0: [ 31   1   5   1 -11  -6 -11  12  -3   0 -21  17  24 -22   8 -17 -18   5
   2  -6   3   8  -2  15   9  -1 -38   4   0 -17  -7   7 -59   3  -8 -15
  -1   2  11   2  -2  11 -10]
1: [ -9  -1  -5   8   1   1  -8   7  -2  10  -5  -6  14  15  10   9  15  -6
   7  -7   6   5  -7   3  -7  -2   9   3   2   5   3   2  13  -4   5   0
  -7 -12  -4  -8  -3  -2  -9]
2: [ 14   4  10 -17 -22 -25   1   5  -4  -2   5   6  -8  -4  18  -5  38  -8
   5   6   9  -1  12  -5 -25  -1  10   8  -3  -3   1  11   5  -3   9   3
   0   2 -13  -2  12   5  -3]
3: [ 16  -2  -5  -6 -19   7  11 -11   1  -3   7   0  -8   3  -3  14  13  -1
   1  17  -1   3   5  -3 -63   3  23  25  15 -10  -7  11  20   6  12   3
  -2   5 -29  -3  11   3  -6]
4: [ 18   7  19   1  -9 -22  -6   9   8  -6  15 -10  17  10   4   8  39  -1
  -8  -4 -11  -4  26  -5 -26   8  -4 -46   1   5  -6 -10   9  -9  10 -12
  -2  18  13  -4 -12   1 -10] => 2 1 3
5: [ 10   5   0   5 -19 -17  12  -6   3 -12  11 -11  10  -1   4  15  32  -2
   7   3  17   4  36  -6 -39  -1  -8 -29 -11   2   0  -2  45  -8   7  -2
   5   3   5  -9  -4   0 -21] => 4 2 1
6: [ 32  -8  -2  11  -2 -10   0   4 -10  -3  -6   6  -1   2   2   8   9   5
  -2   4   3   0 -11   7  27   5  -2 -12  -4  -2   1   2  -6  -3  22   6
  -2  -7   0   5 -13   5  -3] => 1 2 0
7: [-21  -1   8   5  -3   7  -9   2 -11   5  -3  -1  -1  -5  23  -1  31   1
   1   2   2   2  -4  -1 -45  13  31  -8   4   0  -5   7   0   0  -2  -5
  -7   8 -11  -2  -7   4 -10] => 1 2 3
8: [-14  -9  14 -12   0   1   2   3 -10   4   8   1  -7 -11  10  -4  -6   3
   2  -9  -3  -1  -8   3 -53  -6 -17  20   4  -9   9   0 -34  -3 -15   0
  -1  -5  -2  -1   2 -10  -1] => 7 1 2
9: [-35  -3 -16   2   8   8   9   2   2   3   4  -5   7  13   7  -3 -22  -7
   3   7  -1   1 -10   5  14   5  17  11   8   4  -2   0  20  -6  -2  -7
   4  10   3   4   8   3  -5] => 1 7 6
10: [ 46  -5   8  -7  -9   9  -2  13   7   3  24  12 -12 -21  -8  -3  22  -9
  -1   8   6 -10  11   9 -12   2  -9   8 -12   4   2  -5   7   4 -13   2
  -8   3   6  -2   8  11   9] => 2 6 1
11: [-24  -2   4  -7  -1  -8  12  -8   8   8 -26 -11  24  21  -9 -15  -5  -3
  -3  -3  -3  -6  25   2  12  -2  27   1   6   7 -16   4  -1   2   0 -11
  -7  10  12   0  11  11  -5] => 9 1 7
12: [ 38   6  -6  -4 -19  12  -2  -4   4   6  -9  15 -14   0   9  11  42  10
  -8   2  -3  -5  -5   4 -51  -9  13  24   4   0   1  -2 -22   8   6  -9
  -7   4 -11  -5   0   8  -4] => 3 2 7
13: [  7  -6 -10   2  -5  -7  -6  -9  -2  -6 -11  -3   0 -42  -2  -3   6   8
  -5  -3  18   1   3  -3 -21   0 -23 -11   9  -4  -6   5   0 -11  33   0
   2   8  11  13   5  14  -3] => 6 2 1
14: [  6   0  -9   7   2   1  -5  -7   2   4   0  11   0   4   2 -13   8  -2
   3   0   6  -6   3  10  -4   9   5  -4  -4   2   0   1  13  -7  -3   1
   2   7 -11   1 -11   4  -5] => 1 6 9
15: [ 27   6  -2   8  24  -5   5 -13  -7  -3  16  -7 -23  -1  -4 -14 -39  -2
   8   3   1  11 -19  -3  26   2   0  -6  -9  -1  16   1 -14   9 -24   0
   0  -8  17   5  12   1   7] => 6 14 9
16: [ -6  -8   6 -10   3   5  12   8  -5   1  20  -2 -29 -36   7   3   6   3
  12   1   5  -3 -21   1 -63   0  -2 -10 -10   6  10  -7  22  -3  -9   4
   1  -6  -4  -2  -9  -4   7] => 8 7 14
17: [ -7  -1  -6   7  -8 -12  -3  -6   9   2  14  -4 -22 -41  21  -4  -7  -5
  -4  -3   4   0 -20   1 -63   6  17  -8  -2 -25   1  13  -4  -9   3   9
  -6 -11 -16   2  -6  10   4] => 16 7 8
18: [ -2 -13  -8   3  -9  -4  16  -6  -7   1   4  -3   2   0  -2   9  -9   1
   4   2   1  -9   3  -8 -30  10 -14  10  11   7  12   1  14  10  -6   0
   0   0   6   0  14   4   4] => 14 1 8
19: [ 15  -8  -2   8 -11   9   9  -4   7   6   8  -4 -10 -26  13  -7   5   2
   5  -4   3  -8  -4   5   3  -4 -11  17  -6  -7   1  -4  -9   2  16   0
  -9  -8  -8   4  -2   9 -21] => 14 6 13
20: [-30 -10 -18 -13  21  12  10 -15 -13   6  -6  -8  10 -16  11 -10 -39   6
   1 -13   0   2 -23   5  15   6  -8 -11  -3   6  -8   2   3  -4 -20  11
   5  -1  17 -12  -7 -14  14] => 9 15 14
21: [-63 -12 -17  -1   1 -19  -1  -8  -7  -3  -1  -3  12 -10  17 -10  -5  -2
   9  -5   1   3   1   2  10   3   6   9  -6  -1 -13   4   8  -3  35   8
  -3   1  -1   3 -19   9   8] => 9 1 14
22: [  1   8  -7  -5   9   2   8   0  -1  -7  12   2 -30   7  -2   3  63 -10
  20  -4   2 -20  11  -2 -63  -8  14  -6 -11   5   2   1 -32  -4  27   2
   2  10  -6   9  10  -9  -3] => 12 2 7
23: [  9   7  -2  -8   0  -1   3  -3   7  -2   2   1  -1 -11   1  -2  17   4
   3   0  -2  -1  11   6  11  -7   8  11  -3  -1  -5  -2  19  -5   4   0
   5   7  -1  11  -1  12   2] => 14 19 1
24: [  8  -3  -9   1 -12 -15  -1   3   0  -5   0  -4   5  -8  -3  -8 -16   2
   5   1   7  10   9  -3  51  12   3   1 -12 -11  -3   6  19  -8  -4   2
  -2  -7   7  12   8   5   2] => 23 6 14
25: [-29   9 -19  -1  19   3   3   4  -1   4 -14   2  17 -14  -4 -11  -4  -4
  -2   0   5  -3  15  -1  16   3  13   7   6   8  -4  -5  30  -9  -7  -5
   3  17   8   5   5  -4  15] => 9 23 14
26: [-14  -9 -28  -1   5 -14  -3 -10  -2  -6  -7  -7  11  -7 -15 -15 -13  -7
  -2  -9   5   7  12 -11  63   8  27  -2   0   3   6   9  34  -7  -2  12
   6 -16   0  12  -6   4   3] => 24 25 9
27: [-11  -7   0   3   0  -1   6   2   0  -6   1   2  47   6  -1 -10  -1 -22
  -2   5  -5   2   1  -2  50   3  18  32   4  15 -12  -1  11  -3 -16   6
   1  -1 -18  -2 -14  10 -16] => 9 26 24
28: [ 18   5  13   4 -18 -11  -1  -1  -1   0  -3   8  -4  -1   1  -7 -30   1
  -4   2   7 -10   6  -6 -10   6  -2 -39   4 -12   2   1  19 -15   2  -4
  -9   0   0   0  -9  -2 -22] => 14 6 18
29: [  3  -7  -8   1   8  -3   1  16  -1   6  -3   1   1  10  -6 -12   3  -8
  -3   0 -15   4   4  -2   8   7  24  -9 -11   3  -1   2   0   0  -8   7
   3  -1   2   5  -7  -4  10] => 14 23 1
30: [ 27   9   1   7 -16   0  15  -2   5 -10  27   4 -18 -23   3   8   3  -9
   0 -11   7  -6   8   4 -43   0 -27  14   4  -5   1  -1   3   4   1  -6
  -5   3   4   0  -1   4   2] => 10 18 19
31: [-10  13  11 -13  18   6  -2   3   2   3 -16  -1  11  -7  -3  14  17  -2
 -15  -8  -6   5  -2   3  -4  -3  10  -1  -9 -15   3 -11 -40   6  12 -10
   8   5 -14  -3  -8  -4   1] => 29 1 23
32: [ 15  -2  -7   9 -19  -5  -1  -5 -12  -2   7  29  -5   1   9  -9   7 -11
   2  -3  13  -6   4   1  31  -4 -17  35  -1 -11   9   9 -25  16  34   1
  -1   0  -2   1   6  19   7] => 19 6 23
33: [ 28  -1 -11   9   2   7  -5  -1   1   4  12   4  -5  23   2   1   2 -15
  13   4  -4  -1 -17  -7  -5   3  -9  -5   5   7   6   8  13  -5 -12   2
  -5   7  -2  -2  -5   0  -2] => 14 1 29
34: [  6  13  16   2 -24   7  -7   9  -7   2  11  -6 -18  -1   7   0  -2   0
 -12  -2  -1 -10  14  -8   9   5  -1   3  -6   2   5  -2   8  -1   4  -9
  -3   6  -8   3   3  14   3] => 23 14 19
35: [  0   6  -9  -9   2   7   7   7   3  -6  10  -2  25 -10   7  -3 -18   4
  -8  -5   5   0  11  -2 -36  -4  -9  -8   2  -8   7  -2   8   3 -27   8
   5  -2   8 -10   5   5 -11] => 18 14 8
36: [-10  12   5  -3   8   0  -7   6  -3   3 -11 -15   4 -37   4 -17 -14  10
 -12  -6  -6   3 -17  17   3  -8 -10  -5   1 -13  -1   2 -49   5  -8  -2
   1   0  -2 -10   7   6   1] => 31 0 8
37: [ 29  -3  17   7  -5   6  -6   0  -1   3  12   8 -38  14   4   0  14  -9
  -6  -9 -14  -1 -10  14  40  14  -5  -1  -8  -1  10  12 -10   5  -3  -2
  -1   9   9   2   6  -3 -10] => 6 34 33
38: [-14  -3   5   8   8   1 -10   9  -7  -2  -2   1   8   6  -1   3   1  -6
   1  -4  -2  -5  -9   5  49   5  25  25   2  11  -9  10 -12  13  -3  -6
 -12   1   2   7  -9  17  -1] => 27 29 9
39: [ 23  -7  -4  -6  -5  -9  -2   5   7  -6 -12  -2   0   4   4  -2  16  -3
  -3   7   7  -8   3   4  27  -5   4   9 -13 -11  -6  -1  -3  -4  18   0
  -4   2  -9   2   4  -4  -3] => 6 23 14
40: [ 19   4  18   3 -14  -9 -10   1  -5 -10   6   9  -2  -1  12  16  27  -6
  -3  -2  15  -9   6 -14 -57   6  -4   5   4   3   0  -6  -4  -5   9  -4
  -6   7  -4  -2   2   3 -10] => 2 30 12
41: [ 24   2 -12  -5   5  -7   0   9   0   3 -11  11   2 -14  -1   6  15  -4
  -8   0   6   3  -2   0 -23   9  16   4 -15 -14   4  11   3  -9   4  -4
  -9  -5  11   7 -12   8   3] => 14 23 29
42: [-25 -15  -6  -1   0  -3  -2 -12  -5   9   3  -5  -9 -16  12   8   1   4
   1  -3  -5   5  12 -12 -49   4  -2 -14   8   7  11 -16   2  -9   0   6
  -5   9  -7  -3  -9 -10   3] => 18 7 16
43: [-22  -1  10  -2 -24  -5   6  -9  -6  -8  17   0  -8  -5  12   5 -10 -21
   8   1   2  -4  15   5 -46  13  17  -7  -1  13   5 -19  35   3  -2   3
  -3  14 -10  -6   1   1  -9] => 42 18 7
44: [ 11   2   1  -2   2 -12   1  11  -1   2  -7  -5  -6  -5  -8  11   9  11
  -8   1  15   3   9   0  10   4   6 -12  -6 -18   1  -6   8  -4  15   1
  -7   2   6   0  10  -4   3] => 39 23 6
45: [  2   3   6   4   2   2  -3   5  -7  -2   0   6  14  11  -2  10  -6  -3
  -5  -3 -21   4   4  -5  -6   1  26 -35   5  12  -7  -4   5  -9 -28   6
  -3  -2   5  -3  -5   6   3] => 29 14 1
46: [ 25   6  24   4 -18  -6  -2  -2  -4  -6  26  -4 -17  -3  10  -5   5   8
   1  -9  13   0   6  -7 -27  -9 -19  -6  -9  -5   2  -6   2  -3  19   8
  -9   6  10  13  -8 -19   2] => 30 40 34
47: [-18   0 -18 -11   6   1  -5   1 -10   1 -17  -8  25  -4   5   3  -8 -14
   8   0  -2   0   8  -5 -21   1  15 -15   2   7   1  -7  18 -10 -15  -2
  -3   4   7   6 -18   7   6] => 45 25 1
48: [ 18  -9  -1  -5  36  -3  11   5   4   6  14  -9  -7  -4 -15   5   2  -7
   4   4   4   9  23   3 -63  -5 -23 -21   1   2  -4 -15  -8  -2 -18   2
   4   7  -1 -11  -7  -2  -3] => 35 42 30
49: [ 15   6   3  -3 -21  -9  -1  21  -4   6  12   4 -13  11   4  -6  12  -7
   0  -1  -5  -6  22  -7  36   2   1  25  -8   1  -1  -2  -2   2  17 -12
  -4  -1 -13   5   3  11  -1] => 34 39 23
50: [-12   5   4  11 -20   8  -6  -2  -8 -10  12   0   6  -8  11   0 -35  -5
  -2  -5  -9  -4  10  -1  22   6  15   5  -9 -14  15   6  12   0 -11   2
   0   4  -4   0  -6  -1   9] => 34 24 9
51: [ -6   0  10   6 -16   2  -6   1  -3   8  13  -3 -32  24  -5   0   2  -6
  -2  -3  10  11   3   4   1   7  -1  26  -7  -7   5   3 -15   1  13 -10
   2   3   4   1   9   3   0] => 34 49 37
52: [ 17  -1  -2   3   1   0   0   0   7   0  13  -8  43 -10   3  -3 -28  -4
  -7  16   2 -17   6   2  -5  -2 -44   3  -1  13  -1   4   3   2 -48   2
   8   3   9  -9   6  -1   0] => 35 18 33
53: [-33   0 -24   4  -9  -5   4 -13  17  -6  -4   2  14  30 -20   7  11 -10
   4  12  10   6 -13  -4  17 -12  25  28  -2   7  -4   8  44 -10  -6  -8
  14   0  -8   6  -3  -8 -13] => 9 1 25
54: [ 59   5  -4  -1 -19 -13   3  14  -3   0  -4   4  -7  -8   4  -7  15  10
   1  -1  -3 -18  18  10  36   0 -13   1 -14  -4   3  14   1 -11  -7  -1
  -9   4   1   1  -5  14  -9] => 39 6 49
55: [  1   7  23 -18  -1   9   5  -6 -12  11  37  -1   0  54 -10  10  -5  -8
  11  -3   2  -6  12   9 -27  -9   0  42  -2  13  12 -21 -45  12 -21  -3
  -8  12  -8  -2  10  -3  -1] => 51 8 18
56: [ 10   3   0   1  -9  -3  -1   3  -3  -1  -3  15 -12 -13  -7   0   5   0
   6   4   5   2   1   2  -2  -1   5  21   3  -7  12   3   0   4  -5   2
 -10   5  -9  -3  -1   1  12] => 23 14 41
57: [ 47   2   3  -5 -10   8  13  16   2   2  28   4 -32  49  -7  -5   8 -17
  -2  -4  -4  12  18   8  36  11 -19  18   3  11   5   0  -1  -4 -21   3
  -7   0 -12   0  18  11   1] => 37 49 33
58: [-21  -3   9  -1 -10  -5 -10   7   7   2   6  -3  13  -6   5  10  49  -8
   3  -1  -4   5  18   0 -20  11  -1 -25  13  -1   0  -9   3  -3   0  -7
  -5  19   2   0   7  -3  -3] => 4 7 1
59: [ -5 -11 -16   1  21   8   8   2  -3  -4 -22  -5  20  -1   5 -10 -56  18
   7  11 -13  -1 -14  -1  63   4  21  18   4 -12  -9   6 -16  -1 -46   2
  -7  -2   7  -7  -8  -1  -1] => 20 38 24
60: [  9  -4 -11   2   8   3  -4   0  -1  -3  -1   3 -11 -18   2 -14 -40   9
  -7  -2   1   3  -7   3  29   0  -1  15   0   2  -2  17   3   9  -6   4
  -2   1  -1  -1  10  10   6] => 24 15 50
61: [-32  -1 -22  -4   6  -8  -1  -3   4  -2 -12  -1   9  -6   9  -3   4  17
   4   3  12   9 -12   7  10  -4  13  -9   5  10 -10   5  11   7  30  -6
   3  -6   7   2  -7  -2   1] => 21 1 9
62: [-14  -1   4  -2   0   2   9   1  -3   3   7  -1 -10  27 -16  -4 -17   1
   0   0  -5   5  16 -17  57   8  14   1 -11   3  -7  -7  49   7 -16   0
  10  -4   4   3   1  12   3] => 24 26 9
63: [ 19   7   3   1  -5  -2   8   1  12  -4  -7   3 -12   2   4   8   0   0
  15  -4  12 -13 -14  -4   7  -5  -4  30   2  -2   3   9 -12   3   2  -2
   5 -11  -6   2  11  -3   2] => 56 39 19
64: [ -5   0  14  -1   5  -4   4  -5   6   0  13  -5  -1  -7   6   8  14   1
   2   5  -6  -6   1  -2 -57  -1   4  13   4  11  -1  -2   1   1  -4  -1
  -8  15  -6   1  -1  -9  -2] => 40 42 7
65: [ 14  10  13  -4  -5 -13   1  11  -9  -1  14   1 -13 -17  -1   3  20 -11
  -1   2  -4 -13  22   2  -6   1  -3 -16  -5  -7   3  -5 -12  -4  18   4
   1   8   1  -1  10   9  -1] => 44 34 2
66: [ 63   9  17  -2  -2   8  -1 -12  -5   7   5  10 -21  19   7  10   8  18
   2   4   1   6 -44   0 -46  -3  -5 -63   0 -12   4  20 -19 -10  11  -9
   8  10 -19  -6  -3 -15   3] => 33 46 28
67: [ 11 -14 -20  -3   0  -5  -5   4   7   9   0   4 -15   2  -7  -3  -3   2
   4   4   5   1  14   7  55  -3  32  -6 -21 -20  -2  16  14  15  14   8
   3  -3   0  12   0   6   6] => 24 39 26
68: [ 28   9  15  -1  -5   1   5   7  -5  -2   2   6   5   8   8   7  41 -12
   5   8   1   0  -6  -6 -55   0 -10   3   2  -4   6   1  -7   1  -5   4
   2  15  -7 -10  -3   6  -7] => 40 64 12
69: [-16  -8  -5  -4  10   4  13  -7   1  -2  -5   0   7   4  -2   3 -16   1
  -4  -1  -3   9  -2 -11  14  -4  32  -4  -7   8   0   5  40  -3  -7   1
  -1   0 -11  -3   1  15  16] => 9 25 29
70: [  7  -7 -26  11 -14 -18   3  -2   5  -6  12  -9 -18 -52  13  -1 -45  -4
   7  -2   8  -2   5  -1  19  11 -33  29  16  -4  -1  -2  19  -8   8   2
  -5 -22  14  12  10   2   5] => 60 24 19
71: [ 24  -2   2 -15  -2   9   4   0   0   5   9  11  -1  44  -2   4  11  -3
   6   9  -8  -4 -13  10  -8   0  22   0 -10   5  -2  12 -16   4  -3  -1
  -1  -1  -2  -7  -5   3  -6] => 33 29 14
72: [-22   2  -7  -3   5 -33  -5  12   1  -8  -6   2   2 -12  13   0   6  -6
  -8   5  12  -7   5   9  -5 -13  -5 -13   5 -17   2   7   0   3  46  -1
   0  -3 -10  13  -1  19  -3] => 61 13 44
73: [ 16  -3  27  -5 -11   1 -11   5   7   0  20   0 -46  -7  18  24  41  13
 -17   3   5  -4   6  -6 -63  13   6 -38   8 -11   5 -15 -25  -8  51  -5
  -9   2  -5  -3 -15  -2   1] => 40 22 46
74: [ -2  -2 -10  -4   2  -8  -4   1   5  -3 -13  -1   8  -8  -2  -6 -20   6
   0  -9   1  16  32  -2  49   2  13  -3  -5   6  -1   1   9   4  12   1
   8   4  11   8  -6 -13   5] => 24 26 67
75: [ 26  -1  18  -5  -6   4  -3   2   1   1  29  -6 -12   1   6 -12  -8  -2
  -9  -4  14  -2 -26  10   3   1   0  38   6   1   8   9 -61  -3   1 -16
  -4 -14  -9  -5  10  12  10] => 63 51 19
76: [ -8  -1  15  -2   8 -15  -2  11   6   2   5  -6  11  -2  -2  -2 -27  11
  13 -18   4 -11  13   0  63  -4 -11 -25  -4  -7  -3 -13 -18   0  -3  -2
   3 -11  19  -4  -3 -13   3] => 74 24 44
77: [-17   4  -7  -3  11   3   9 -11   0   1  11  -4   4 -24  26   2  -5   7
   5   1   4   0 -33   3   6   8  20 -17   2  -1  -4  -7  -1   0  10   8
   7   8 -22  -2 -17  -3   3] => 61 14 9
78: [-29  -3  26   2   5 -22   8  14 -11   0  -5  -3  -2 -10  17  -3  32  -3
   3  -1  -6  -5  22   4  -1  -2   8 -26  -7   3   1  -5  -9  -2  20  -1
   3   2   3 -12 -13  -1  -3] => 65 58 72
79: [ 16   2   4  -8 -16 -19   6  -2   5   4   7   7 -49   1  -1 -16  25  -4
  -8  -2   5  -2 -11  -3  40 -11  10  41  -4  -9  -3   1 -28  -6   1   6
   8 -17   1   7  14  20   4] => 49 63 51
80: [ 63   0  -9   5  -2   0   5  -5  -9  -6   6  -3 -14  23 -21   2 -33   4
   5  -3   7  -5   5  -6 -17   5 -11  -5  -7   7   0  -1  25   0 -21   9
   5  -8  17  -5  18  -1   1] => 33 18 15
81: [ 32  -3 -14   7  -7  -8  -3   8  -5  -8   2   3 -21  -6   4  -7  -5 -10
  -1   2   7  -4 -15   9   6   3 -17  -1  -2 -14   1  17  -5  -8  33   7
  -4  -6   1   7   1  15 -11] => 6 19 39
